Below is a small trained network, with its code and all its weights. Each question gives an input and a target symbol and asks what happens when units are switched off, that is, made to give their printed mean instead of their output.

import numpy as np


def w(rows, s, z=0):
    codes = np.array(rows[::2]) - 128.0
    scale = np.full(codes.shape[1], s)
    scale[-1] = z or s
    return codes * scale


def f(y):
    return np.maximum(y, 0)


def softmax(a):
    e = np.exp(a - a.max(-1, keepdims=True))
    return e / e.sum(-1, keepdims=True)


def log_softmax(a):
    a = a - a.max(-1, keepdims=True)
    return a - np.log(np.exp(a).sum(-1, keepdims=True))


def net(x, mask):
    ids = ['βγεζηλψω'.index(c) for c in x.split()]
    T = len(ids)
    res = E[ids] + P[:T]
    r = res
    for j in range(2):
        rows = slice(2 * j, 2 * j + 2)
        q, k, v = (r @ M[0][rows].T for M in (Q, K, V))
        z = softmax(np.where(np.tri(T) > 0, q @ k.T / 2**0.5, -1e9)) @ v
        o = O[0][rows]
        res = res + np.where(mask[j], z, o[:, -1]) @ o[:, :-1]
    y = f(res @ A[0][:, :-1].T + A[0][:, -1])
    res = res + np.where(mask[2:6], y, B[0][:, -1]) @ B[0][:, :-1]
    return log_softmax(res[-1] @ U[:, :-1].T + U[:, -1])


Q, K, V, O, A, B = {}, {}, {}, {}, {}, {}
E = w([
[182,104,88,146,206],'β',
[98,210,123,175,111],'γ',
[118,200,121,190,129],'ε',
[137,112,212,26,149],'ζ',
[193,129,99,57,153],'η',
[122,159,32,168,32],'λ',
[121,97,210,181,253],'ψ',
[58,104,52,115,116],'ω',
],0.017)
P = w([
[188,254,149,100,179],'0',
[178,222,105,111,160],'1',
[172,190,93,126,131],'2',
[167,167,107,146,110],'3',
[159,135,104,159,100],'4',
[146,110,112,173,86],'5',
[135,90,137,187,76],'6',
[118,60,148,199,71],'7',
[113,47,174,212,55],'8',
[100,19,196,220,47],'9',
],0.0092)
Q[0] = w([
[94,211,103,251,63],'h0',
[128,105,212,100,172],'h0',
[130,97,138,27,102],'h1',
[177,70,104,92,216],'h1',
],0.013)
K[0] = w([
[69,5,157,206,77],'h0',
[207,245,111,129,124],'h0',
[163,156,144,41,86],'h1',
[243,172,93,137,144],'h1',
],0.013)
V[0] = w([
[2,98,55,41,221],'h0',
[225,184,79,80,4],'h0',
[188,177,79,225,31],'h1',
[80,118,79,36,25],'h1',
],0.0074)
O[0] = w([
[39,1,86,189,233,126],'h0',
[178,124,188,255,90,255],'h0',
[105,158,199,74,168,241],'h1',
[112,127,148,246,228,176],'h1',
],0.0073,0.0078)
A[0] = w([
[219,29,146,160,129,253],'n0',
[181,162,156,134,255,64],'n1',
[165,93,174,135,53,114],'n2',
[169,128,231,48,239,139],'n3',
],0.0075,0.0046)
B[0] = w([
[175,155,85,65,221,254],'n0',
[59,203,118,182,113,156],'n1',
[189,121,120,126,135,218],'n2',
[2,253,12,100,223,166],'n3',
],0.0084,0.0071)
U = w([
[133,192,142,88,226,58],'β',
[54,166,167,134,105,19],'γ',
[219,45,190,70,161,224],'ε',
[89,132,169,131,116,47],'ζ',
[94,113,118,90,58,86],'η',
[162,123,198,201,53,191],'λ',
[1,109,83,222,112,199],'ψ',
[109,119,156,142,128,2],'ω',
],0.0071,0.0045)

Each question gives the input, a string of symbols that net reads in full, and the target symbol t.
The units are the heads (2 rows each of Q, K, V and O) and the neurons (one row each of A and B). Each row of codes is followed by its name. A weight is (code - 128) times the scale printed after its matrix; where a second scale follows, it is the last column's (O, A, B and U).
mask holds one flag per unit, heads first, then neurons. A switched-off unit (its flag False) gives its mean, the last column of its rows in O or B, instead of its output. The means were averaged over made-up inputs and are rounded, as every weight is.
A unit's drop is (log p(t) with every unit on - log p(t) with that unit switched off) / (log p(t) with every unit on - log p(t) with every unit switched off).
The circuit of an input: a set's keep is (log p(t) with only the set's units on - log p(t) with every unit switched off) / (log p(t) with every unit on - log p(t) with every unit switched off). Starting from all 6 units, units are removed one at a time, each time the one whose removal leaves the highest keep (on an exact tie, the one counted first), for as long as the keep stays at least 0.8.
circuit, biggest first: the units of the circuit, biggest drop first
k most important neurons: the k neurons with the biggest drops, biggest first
heads that matter: for each layer, one digit per head in row order, 1 if its drop is at least 0.15 and else 0, layers parted by /
drop of u: that unit's drop, to one decimal
input λ η λ ε, target λ: heads that matter -> 10
input ζ λ ω ω η ε, target ψ: circuit, biggest first -> [h0; h1]
input λ ε ω λ λ λ ω λ β, target β: heads that matter -> 01
input ψ ω γ, target ψ: 2 most important neurons -> [n0; n2]
input ω ω η η ψ γ, target η: circuit, biggest first -> [h1; h0]
input λ λ λ ω γ η, target β: circuit, biggest first -> [n3; h1]
input λ β γ, target λ: most important neuron -> [n0]
input β λ β λ ω ω λ λ η, target β: circuit, biggest first -> [n3; h0]
input λ β β λ β ζ, target β: 2 most important neurons -> [n3; n0]
input λ ω β η ψ ε, target η: drop of h0 -> 0.4
input γ ω λ ω ω λ ψ, target β: drop of n2 -> 0.0
input ω ω ω λ γ η λ λ ψ, target β: drop of n0 -> 0.5
